Here is a tiny trained network, its code and every weight. The questions are about switching its units off for an input and a target symbol, where a switched-off unit gives its printed mean instead of its output.

import numpy as np


def w(rows, s, z=0):
    codes = np.array(rows[::2]) - 128.0
    scale = np.full(codes.shape[1], s)
    scale[-1] = z or s
    return codes * scale


def norm(h):
    return h / np.sqrt((h * h).mean(-1, keepdims=True) + 1e-5)


def f(y):
    return y / 2 * (1 + np.tanh(0.7978845608 * (y + 0.044715 * y**3)))


def softmax(a):
    e = np.exp(a - a.max(-1, keepdims=True))
    return e / e.sum(-1, keepdims=True)


def log_softmax(a):
    a = a - a.max(-1, keepdims=True)
    return a - np.log(np.exp(a).sum(-1, keepdims=True))


def net(x, mask):
    ids = ['ΠΣΨαβγδεζηθλμξτω'.index(c) for c in x.split()]
    T = len(ids)
    res = E[ids] + P[:T]
    u = 0
    for l in range(2):
        r = norm(res)
        for j in range(2):
            rows = slice(2 * j, 2 * j + 2)
            q, k, v = (r @ M[l][rows].T for M in (Q, K, V))
            z = softmax(np.where(np.tri(T) > 0, q @ k.T / 2**0.5, -1e9)) @ v
            o = O[l][rows]
            res = res + np.where(mask[u + j], z, o[:, -1]) @ o[:, :-1]
        u += 2
        y = f(norm(res) @ A[l][:, :-1].T + A[l][:, -1])
        res = res + np.where(mask[u : u + 8], y, B[l][:, -1]) @ B[l][:, :-1]
        u += 8
    return log_softmax(norm(res)[-1] @ U[:, :-1].T + U[:, -1])


Q, K, V, O, A, B = {}, {}, {}, {}, {}, {}
E = w([
[142,111,91,28],'Π',
[74,249,22,252],'Σ',
[144,83,76,105],'Ψ',
[185,29,205,117],'α',
[241,88,92,46],'β',
[50,226,248,179],'γ',
[90,130,87,89],'δ',
[174,147,126,25],'ε',
[197,86,85,113],'ζ',
[107,235,170,131],'η',
[132,66,75,164],'θ',
[136,117,85,73],'λ',
[224,64,190,90],'μ',
[187,70,87,169],'ξ',
[121,118,85,89],'τ',
[173,108,109,194],'ω',
],0.0044)
P = w([
[48,3,50,109],'0',
[232,123,163,111],'1',
[166,187,98,115],'2',
[66,68,48,119],'3',
[225,123,168,110],'4',
[161,189,98,115],'5',
[64,76,43,132],'6',
[224,121,168,112],'7',
[161,194,99,115],'8',
],0.004)
Q[0] = w([
[110,79,245,74],'L0H0',
[20,189,38,103],'L0H0',
[42,241,225,87],'L0H1',
[57,33,132,28],'L0H1',
],0.011)
K[0] = w([
[56,138,189,78],'L0H0',
[193,35,95,80],'L0H0',
[29,53,131,106],'L0H1',
[180,216,113,10],'L0H1',
],0.014)
V[0] = w([
[161,188,36,137],'L0H0',
[33,181,253,180],'L0H0',
[175,125,80,184],'L0H1',
[26,38,90,162],'L0H1',
],0.0024)
O[0] = w([
[182,100,44,111,181],'L0H0',
[213,101,252,197,5],'L0H0',
[170,137,166,173,190],'L0H1',
[202,1,63,96,87],'L0H1',
],0.0021,0.0026)
A[0] = w([
[161,119,233,112,110],'L0N0',
[46,21,140,73,192],'L0N1',
[125,137,131,138,110],'L0N2',
[90,199,123,254,161],'L0N3',
[189,132,58,194,156],'L0N4',
[153,213,134,127,99],'L0N5',
[132,144,115,148,71],'L0N6',
[25,115,57,135,2],'L0N7',
],0.0075,0.00087)
B[0] = w([
[152,142,128,247,147],'L0N0',
[128,43,42,139,174],'L0N1',
[127,126,132,115,122],'L0N2',
[91,74,92,57,152],'L0N3',
[79,142,195,67,253],'L0N4',
[97,131,137,41,160],'L0N5',
[122,125,140,110,132],'L0N6',
[178,113,131,201,195],'L0N7',
],0.011,0.0044)
Q[1] = w([
[149,136,171,250],'L1H0',
[133,180,154,16],'L1H0',
[69,158,53,132],'L1H1',
[141,202,148,114],'L1H1',
],0.011)
K[1] = w([
[149,204,237,170],'L1H0',
[136,5,79,158],'L1H0',
[211,83,151,125],'L1H1',
[113,100,88,128],'L1H1',
],0.012)
V[1] = w([
[183,154,178,109],'L1H0',
[198,55,138,132],'L1H0',
[254,111,183,104],'L1H1',
[126,130,74,115],'L1H1',
],0.0067)
O[1] = w([
[93,167,189,97,84],'L1H0',
[87,58,72,95,254],'L1H0',
[182,253,110,173,157],'L1H1',
[144,71,80,140,154],'L1H1',
],0.004,0.0031)
A[1] = w([
[254,93,121,152,120],'L1N0',
[174,128,236,228,70],'L1N1',
[128,112,25,235,103],'L1N2',
[114,83,170,234,114],'L1N3',
[142,205,115,149,5],'L1N4',
[10,138,122,83,145],'L1N5',
[176,60,195,117,94],'L1N6',
[191,213,206,117,102],'L1N7',
],0.0077,0.0025)
B[1] = w([
[58,120,159,197,188],'L1N0',
[109,34,165,155,200],'L1N1',
[77,54,128,7,252],'L1N2',
[57,211,107,123,192],'L1N3',
[128,133,203,77,99],'L1N4',
[131,148,155,243,219],'L1N5',
[45,185,111,83,160],'L1N6',
[245,104,78,106,192],'L1N7',
],0.011,0.0037)
U = w([
[73,5,28,73,140],'Π',
[46,116,154,74,255],'Σ',
[48,219,69,96,93],'Ψ',
[67,134,105,193,74],'α',
[92,130,92,189,57],'β',
[124,41,204,206,78],'γ',
[148,147,90,182,109],'δ',
[138,148,111,201,101],'ε',
[178,171,87,43,120],'ζ',
[248,35,192,134,193],'η',
[100,189,221,146,79],'θ',
[161,168,26,115,123],'λ',
[112,130,163,207,80],'μ',
[206,135,130,11,111],'ξ',
[162,192,90,161,148],'τ',
[206,224,228,79,117],'ω',
],0.011,0.0046)

Each question gives the input, a string of symbols that net reads in full, and the target symbol t.
The units are the heads (2 rows each of Q, K, V and O) and the neurons (one row each of A and B). Each row of codes is followed by its name. A weight is (code - 128) times the scale printed after its matrix; where a second scale follows, it is the last column's (O, A, B and U).
mask holds one flag per unit, layer by layer, with each layer's heads first. A switched-off unit (its flag False) gives its mean, the last column of its rows in O or B, instead of its output. The means were averaged over made-up inputs and are rounded, as every weight is.
A unit's drop is (log p(t) with every unit on - log p(t) with that unit switched off) / (log p(t) with every unit on - log p(t) with every unit switched off).
The circuit of an input: a set's keep is (log p(t) with only the set's units on - log p(t) with every unit switched off) / (log p(t) with every unit on - log p(t) with every unit switched off). Starting from the 12 units with the biggest drops (on a tie, the unit counted first), units are removed one at a time, each time the one whose removal leaves the highest keep (on an exact tie, the one counted first), for as long as the keep stays at least 0.8.
circuit, biggest first: the units of the circuit, biggest drop first
unit that matters most: the unit with the biggest drop
k most important neurons: the k neurons with the biggest drops, biggest first
top k neurons in layer l: the k neurons of layer l with the biggest drops, biggest first
heads that matter: for each layer, one digit per head in row order, 1 if its drop is at least 0.15 and else 0, layers parted by /
input ε ω η ζ ζ ζ ω λ, target η: heads that matter -> 10 / 10
input γ μ ω Π ε, target γ: circuit, biggest first -> (L0N0; L0H0)
input ω ζ ω ξ Ψ, target Ψ: circuit, biggest first -> (L1N1; L1N2; L0N7)
input Π η λ λ ξ ω, target Σ: unit that matters most -> L0N3
input ε ξ ω α α ξ ω η, target η: heads that matter -> 10 / 00
input μ ζ ζ, target ω: circuit, biggest first -> (L0N1; L1N2; L0N4)
input η Ψ θ δ ξ β ζ θ, target η: top 2 neurons in layer 0 -> (L0N1; L0N3)
input γ θ ξ γ ω, target γ: top 3 neurons in layer 0 -> (L0N0; L0N1; L0N7)
input θ ω ω η ω α Ψ ε, target η: 2 most important neurons -> (L0N0; L1N7)
input α ω ω ω ζ τ η ω, target η: 3 most important neurons -> (L0N1; L0N0; L0N7)
input ω η δ ξ ζ, target η: 4 most important neurons -> (L0N1; L0N0; L1N7; L1N1)
input λ λ λ Σ ζ λ ξ ζ, target Σ: circuit, biggest first -> (L1N6; L0N1)
input Π η ω η Π, target η: circuit, biggest first -> (L0N0; L0H0; L1N7; L0N1)
input γ τ ω ω μ, target γ: heads that matter -> 00 / 00
input λ δ ζ μ λ, target λ: top 3 neurons in layer 0 -> (L0N7; L0N4; L0N1)
input τ β λ θ λ, target λ: unit that matters most -> L0N7
input ω μ δ ξ ω ω ξ, target Σ: top 3 neurons in layer 1 -> (L1N3; L1N2; L1N7)
input ω ω ξ η ξ η Ψ ω, target η: circuit, biggest first -> (L1N7; L1H0)
input η ω τ λ Π, target η: 4 most important neurons -> (L0N0; L0N4; L0N1; L0N7)
input η ω ω ω, target Ψ: top neuron in layer 0 -> (L0N7)
input Π ω τ ζ η μ, target η: 2 most important neurons -> (L1N7; L0N1)
input μ θ λ ζ ξ θ γ, target Π: 2 most important neurons -> (L0N3; L0N4)
input ξ ω η μ ξ, target η: circuit, biggest first -> (L0N1; L1N7)
input η ξ ω ε δ, target η: 2 most important neurons -> (L0N0; L0N1)
input ε ω ξ η ω ξ γ λ, target γ: top 3 neurons in layer 1 -> (L1N1; L1N0; L1N3)
input η Π λ ξ ξ, target η: 3 most important neurons -> (L0N1; L1N7; L0N7)
input ζ λ ω γ Π, target γ: heads that matter -> 10 / 00
input μ ξ ξ ε θ ω γ ω, target γ: unit that matters most -> L1N1
input η ω μ, target η: top 2 neurons in layer 0 -> (L0N7; L0N1)
input Π ξ Ψ ξ ξ α λ Σ, target Σ: top 4 neurons in layer 0 -> (L0N3; L0N4; L0N0; L0N5)
